Here is a tiny trained network, its code and every weight. The questions are about switching its units off for an input and a class, where a switched-off unit gives its printed mean instead of its output.

import numpy as np


def w(rows, s, z=0):
    codes = np.array(rows[::2]) - 128.0
    scale = np.full(codes.shape[1], s)
    scale[-1] = z or s
    return codes * scale


def f(y):
    return np.maximum(y, 0)


def log_softmax(a):
    a = a - a.max(-1, keepdims=True)
    return a - np.log(np.exp(a).sum(-1, keepdims=True))


def net(x, mask):
    res = np.array(x, float).reshape(1, 6) / 4 @ E
    y = f(res @ A[0][:, :-1].T + A[0][:, -1])
    res = res + np.where(mask, y, B[0][:, -1]) @ B[0][:, :-1]
    return log_softmax(res[-1] @ U[:, :-1].T + U[:, -1])


A, B = {}, {}
E = w([
[129,81,125,14,76,134],'x0',
[121,66,130,159,233,161],'x1',
[170,169,12,129,173,85],'x2',
[75,59,106,171,41,57],'x3',
[255,55,211,92,113,78],'x4',
[115,37,87,99,199,119],'x5',
],0.0091)
A[0] = w([
[23,102,42,160,114,90,83],'N1',
[53,92,218,121,44,106,177],'N2',
[132,122,105,113,175,187,111],'N3',
[99,191,109,151,186,175,161],'N4',
[159,196,98,169,96,74,144],'N5',
[58,79,47,115,93,106,187],'N6',
[176,87,120,130,83,78,73],'N7',
[23,158,126,116,176,172,87],'N8',
[103,113,107,152,167,221,96],'N9',
[158,96,140,193,222,114,101],'N10',
[141,86,120,177,172,163,203],'N11',
[68,168,93,144,121,120,186],'N12',
[186,171,112,120,126,117,123],'N13',
[220,107,110,31,148,102,123],'N14',
[213,93,111,36,143,107,120],'N15',
[181,196,135,125,105,104,85],'N16',
[211,205,83,122,110,100,233],'N17',
[43,102,116,176,134,121,212],'N18',
[146,157,132,119,54,110,252],'N19',
[199,83,154,46,120,125,204],'N20',
[219,63,131,25,174,110,137],'N21',
[249,66,123,200,197,144,176],'N22',
],0.012,0.0032)
B[0] = w([
[74,21,93,156,150,76,246],'N1',
[105,75,212,52,90,188,244],'N2',
[139,192,115,84,144,119,175],'N3',
[64,206,97,116,142,132,210],'N4',
[89,147,136,245,74,144,202],'N5',
[145,45,93,124,159,108,231],'N6',
[175,139,138,89,100,137,189],'N7',
[79,177,47,16,190,166,213],'N8',
[123,162,106,58,157,116,193],'N9',
[104,182,195,145,123,26,207],'N10',
[107,161,139,91,123,43,196],'N11',
[80,92,45,174,147,128,208],'N12',
[144,184,127,180,112,160,166],'N13',
[226,109,111,148,227,163,212],'N14',
[254,68,107,167,214,148,212],'N15',
[132,155,122,180,28,181,179],'N16',
[157,178,86,228,104,166,211],'N17',
[75,83,138,109,157,71,218],'N18',
[137,102,155,164,70,186,212],'N19',
[191,101,142,111,134,149,225],'N20',
[225,151,114,157,172,134,237],'N21',
[149,189,230,153,133,19,230],'N22',
],0.0086,0.013)
U = w([
[70,193,59,79,186,146,135],'0',
[115,179,83,206,98,165,193],'1',
[130,187,187,142,150,43,31],'2',
[129,99,200,86,78,183,254],'3',
[65,41,64,142,161,106,23],'4',
[253,133,122,137,170,144,128],'5',
],0.013,0.0012)

Each question gives the input, the list of numbers given to net, and the class t.
The units are the neurons (one row each of A and B). Each row of codes is followed by its name. A weight is (code - 128) times the scale printed after its matrix; where a second scale follows, it is the last column's (A, B and U).
mask holds one flag per neuron, in row order. A switched-off neuron (its flag False) gives its mean, the last column of its row in B, instead of its output. The means were averaged over made-up inputs and are rounded, as every weight is.
A unit's drop is (log p(t) with every unit on - log p(t) with that unit switched off) / (log p(t) with every unit on - log p(t) with every unit switched off).
The circuit of an input: a set's keep is (log p(t) with only the set's units on - log p(t) with every unit switched off) / (log p(t) with every unit on - log p(t) with every unit switched off). Starting from the 12 units with the biggest drops (on a tie, the unit counted first), units are removed one at a time, each time the one whose removal leaves the highest keep (on an exact tie, the one counted first), for as long as the keep stays at least 0.8.
circuit, biggest first: the units of the circuit, biggest drop first
most important unit: the unit with the biggest drop
k most important neurons: the k neurons with the biggest drops, biggest first
drop when u is switched off: that unit's drop, to one decimal
input [-2,4,-7,3,0,1], class 3: most important unit	N2
input [2,-6,-1,-2,-8,4], class 4: 3 most important neurons	[N1, N6, N12]
input [-4,8,-5,8,1,8], class 2: 2 most important neurons	[N22, N10]
input [2,5,-6,2,-3,-4], class 3: 2 most important neurons	[N2, N1]
input [3,0,-5,7,-5,-6], class 4: 2 most important neurons	[N1, N12]
input [-2,3,5,5,4,6], class 2: 3 most important neurons	[N22, N10, N11]
input [1,-4,-1,2,7,-7], class 3: 2 most important neurons	[N2, N19]
input [-3,3,-7,3,7,3], class 2: 2 most important neurons	[N22, N10]
input [-6,3,7,0,-6,-4], class 0: 2 most important neurons	[N8, N4]
input [-2,1,6,8,4,0], class 2: 2 most important neurons	[N22, N12]
input [3,-2,0,-8,-5,-7], class 1: 2 most important neurons	[N17, N16]
input [1,0,-8,5,-3,0], class 3: 2 most important neurons	[N2, N15]
input [-2,5,-8,0,-5,4], class 0: drop when N20 is switched off	0.0
input [-4,-5,-1,-2,-3,7], class 0: drop when N19 is switched off	0.1
input [7,1,0,-3,-4,6], class 5: circuit, biggest first	[N21]
input [-7,0,-6,-5,-3,8], class 0: drop when N8 is switched off	0.6
